Here is a tiny trained network, its code and every weight. The questions are about switching its units off for an input and a class, where a switched-off unit gives its printed mean instead of its output.

import numpy as np


def w(rows, s, z=0):
    codes = np.array(rows[::2]) - 128.0
    scale = np.full(codes.shape[1], s)
    scale[-1] = z or s
    return codes * scale


def norm(h):
    return h / np.sqrt((h * h).mean(-1, keepdims=True) + 1e-5)


def f(y):
    return y / 2 * (1 + np.tanh(0.7978845608 * (y + 0.044715 * y**3)))


def log_softmax(a):
    a = a - a.max(-1, keepdims=True)
    return a - np.log(np.exp(a).sum(-1, keepdims=True))


def net(x, mask):
    res = np.array(x, float).reshape(1, 2) / 4 @ E
    u = 0
    for l in range(2):
        y = f(norm(res) @ A[l][:, :-1].T + A[l][:, -1])
        res = res + np.where(mask[u : u + 14], y, B[l][:, -1]) @ B[l][:, :-1]
        u += 14
    return log_softmax(norm(res)[-1] @ U[:, :-1].T + U[:, -1])


A, B = {}, {}
E = w([
[118,46,127,150,162,3,206,42],'x0',
[16,134,80,38,101,32,126,189],'x1',
],0.0051)
A[0] = w([
[110,103,161,134,101,131,115,123,98],'L0N0',
[152,195,95,158,79,157,12,226,141],'L0N1',
[78,124,95,152,163,69,120,151,75],'L0N2',
[130,147,150,126,137,89,129,119,29],'L0N3',
[17,173,97,2,51,125,87,223,51],'L0N4',
[120,133,102,93,99,142,140,124,92],'L0N5',
[54,120,74,85,139,17,187,108,5],'L0N6',
[116,57,164,125,101,138,139,138,49],'L0N7',
[191,111,105,160,147,99,146,75,108],'L0N8',
[166,129,138,115,156,82,126,132,97],'L0N9',
[147,90,87,98,134,140,128,125,54],'L0N10',
[112,163,100,80,89,177,79,209,152],'L0N11',
[35,157,105,50,113,136,87,211,64],'L0N12',
[189,131,194,119,130,204,102,88,98],'L0N13',
],0.0074,0.0022)
B[0] = w([
[136,160,127,125,140,117,132,111,125],'L0N0',
[107,98,192,134,156,7,47,91,219],'L0N1',
[175,131,155,119,101,115,116,147,153],'L0N2',
[125,145,139,139,151,119,112,95,124],'L0N3',
[42,234,8,167,157,133,60,141,245],'L0N4',
[153,129,94,195,115,115,134,155,131],'L0N5',
[178,90,172,70,68,180,101,78,209],'L0N6',
[99,156,129,102,167,131,153,112,124],'L0N7',
[63,125,86,86,135,111,156,190,161],'L0N8',
[124,123,132,97,181,106,133,136,131],'L0N9',
[130,135,119,143,159,126,137,96,122],'L0N10',
[57,105,124,181,254,118,131,170,204],'L0N11',
[90,159,68,142,155,144,144,170,208],'L0N12',
[164,143,141,147,25,129,130,158,179],'L0N13',
],0.0066,0.011)
A[1] = w([
[200,62,247,48,77,107,157,73,51],'L1N0',
[41,168,147,142,199,161,79,108,66],'L1N1',
[123,172,159,164,171,195,203,87,152],'L1N2',
[124,124,53,162,218,85,171,190,42],'L1N3',
[110,97,126,171,227,164,162,99,14],'L1N4',
[122,98,138,119,91,60,186,153,72],'L1N5',
[80,55,59,100,235,62,66,43,10],'L1N6',
[128,225,24,3,150,136,131,74,215],'L1N7',
[94,89,149,139,135,25,186,114,91],'L1N8',
[164,196,106,110,185,249,40,160,202],'L1N9',
[22,114,122,207,212,106,97,169,83],'L1N10',
[127,106,212,211,220,96,182,184,249],'L1N11',
[225,144,136,136,67,245,176,122,37],'L1N12',
[171,145,189,155,209,152,140,97,137],'L1N13',
],0.0057,0.0016)
B[1] = w([
[89,158,141,139,255,168,190,122,235],'L1N0',
[120,97,133,75,139,146,168,139,200],'L1N1',
[102,135,109,133,126,119,129,191,117],'L1N2',
[112,184,109,173,158,135,125,98,184],'L1N3',
[93,164,80,116,107,119,64,125,127],'L1N4',
[119,137,107,149,150,148,140,98,148],'L1N5',
[152,94,113,105,132,129,93,193,216],'L1N6',
[187,87,159,135,86,100,105,119,218],'L1N7',
[135,174,186,132,117,151,112,90,168],'L1N8',
[89,156,183,126,172,62,167,55,206],'L1N9',
[144,138,126,115,125,191,237,107,253],'L1N10',
[182,126,109,133,29,138,122,137,189],'L1N11',
[84,80,61,68,153,97,129,150,166],'L1N12',
[83,131,135,112,71,122,89,155,128],'L1N13',
],0.0085,0.0051)
U = w([
[170,189,96,228,83,169,208,87,140],'0',
[132,146,129,113,142,136,145,150,14],'1',
[150,48,34,114,99,150,189,232,163],'2',
[23,214,79,148,229,111,79,199,181],'3',
[179,130,230,192,84,126,56,175,156],'4',
[158,105,190,65,247,139,184,52,184],'5',
[147,126,83,40,34,74,42,97,111],'6',
[133,131,119,122,150,157,123,144,3],'7',
],0.014,0.0063)

Each question gives the input, the list of numbers given to net, and the class t.
The units are the neurons (one row each of A and B). Each row of codes is followed by its name. A weight is (code - 128) times the scale printed after its matrix; where a second scale follows, it is the last column's (A, B and U).
mask holds one flag per neuron, layer by layer. A switched-off neuron (its flag False) gives its mean, the last column of its row in B, instead of its output. The means were averaged over made-up inputs and are rounded, as every weight is.
A unit's drop is (log p(t) with every unit on - log p(t) with that unit switched off) / (log p(t) with every unit on - log p(t) with every unit switched off).
The circuit of an input: a set's keep is (log p(t) with only the set's units on - log p(t) with every unit switched off) / (log p(t) with every unit on - log p(t) with every unit switched off). Starting from the 12 units with the biggest drops (on a tie, the unit counted first), units are removed one at a time, each time the one whose removal leaves the highest keep (on an exact tie, the one counted first), for as long as the keep stays at least 0.8.
units of the circuit, in order: the units of the circuit, biggest drop first
unit that matters most: the unit with the biggest drop
top k neurons: the k neurons with the biggest drops, biggest first
k most important neurons of layer l: the k neurons of layer l with the biggest drops, biggest first
drop of u: that unit's drop, to one decimal
input [-2,-7], class 2: units of the circuit, in order : L0N4, L1N12, L0N1, L0N13
input [3,-1], class 5: units of the circuit, in order : L0N4
input [-2,-8], class 2: units of the circuit, in order : L0N4, L1N12, L0N1, L0N13
input [0,-6], class 2: units of the circuit, in order : L0N4, L1N12, L0N1
input [8,7], class 5: units of the circuit, in order : L0N4, L0N6
input [5,5], class 5: top 2 neurons : L0N6, L0N4
input [4,4], class 5: units of the circuit, in order : L0N6, L0N4
input [7,-5], class 0: 2 most important neurons of layer 1 : L1N11, L1N8
input [2,8], class 6: top 4 neurons : L0N6, L1N7, L0N11, L1N0
input [4,-7], class 2: top 3 neurons : L0N1, L0N4, L0N11
input [6,-5], class 0: 3 most important neurons of layer 0 : L0N6, L0N1, L0N4
input [7,-6], class 0: 2 most important neurons of layer 0 : L0N6, L0N1
input [8,-5], class 0: units of the circuit, in order : L0N1, L1N11
input [-6,-4], class 4: units of the circuit, in order : L0N4
input [-3,-1], class 4: top 2 neurons : L0N4, L0N1
input [2,7], class 6: top 2 neurons : L0N6, L1N7
input [2,-8], class 2: top 3 neurons : L0N1, L0N4, L1N12
input [2,-2], class 0: top 2 neurons : L0N6, L0N4
input [6,-2], class 5: top 2 neurons : L0N4, L0N11
input [4,8], class 6: units of the circuit, in order : L0N6
input [0,0], class 0: top 4 neurons : L0N6, L0N1, L0N13, L0N2
input [8,5], class 5: top 2 neurons : L0N4, L1N0
input [6,-4], class 0: 3 most important neurons of layer 0 : L0N6, L0N1, L0N4
input [2,-5], class 2: 3 most important neurons of layer 0 : L0N1, L0N4, L0N11
input [5,-8], class 2: 3 most important neurons of layer 0 : L0N1, L0N4, L0N11
input [0,-4], class 2: units of the circuit, in order : L0N1, L0N4, L1N12
input [-3,-6], class 4: unit that matters most : L0N6
input [8,0], class 5: drop of L0N4 : 2.5
input [2,0], class 5: drop of L0N4 : 0.8
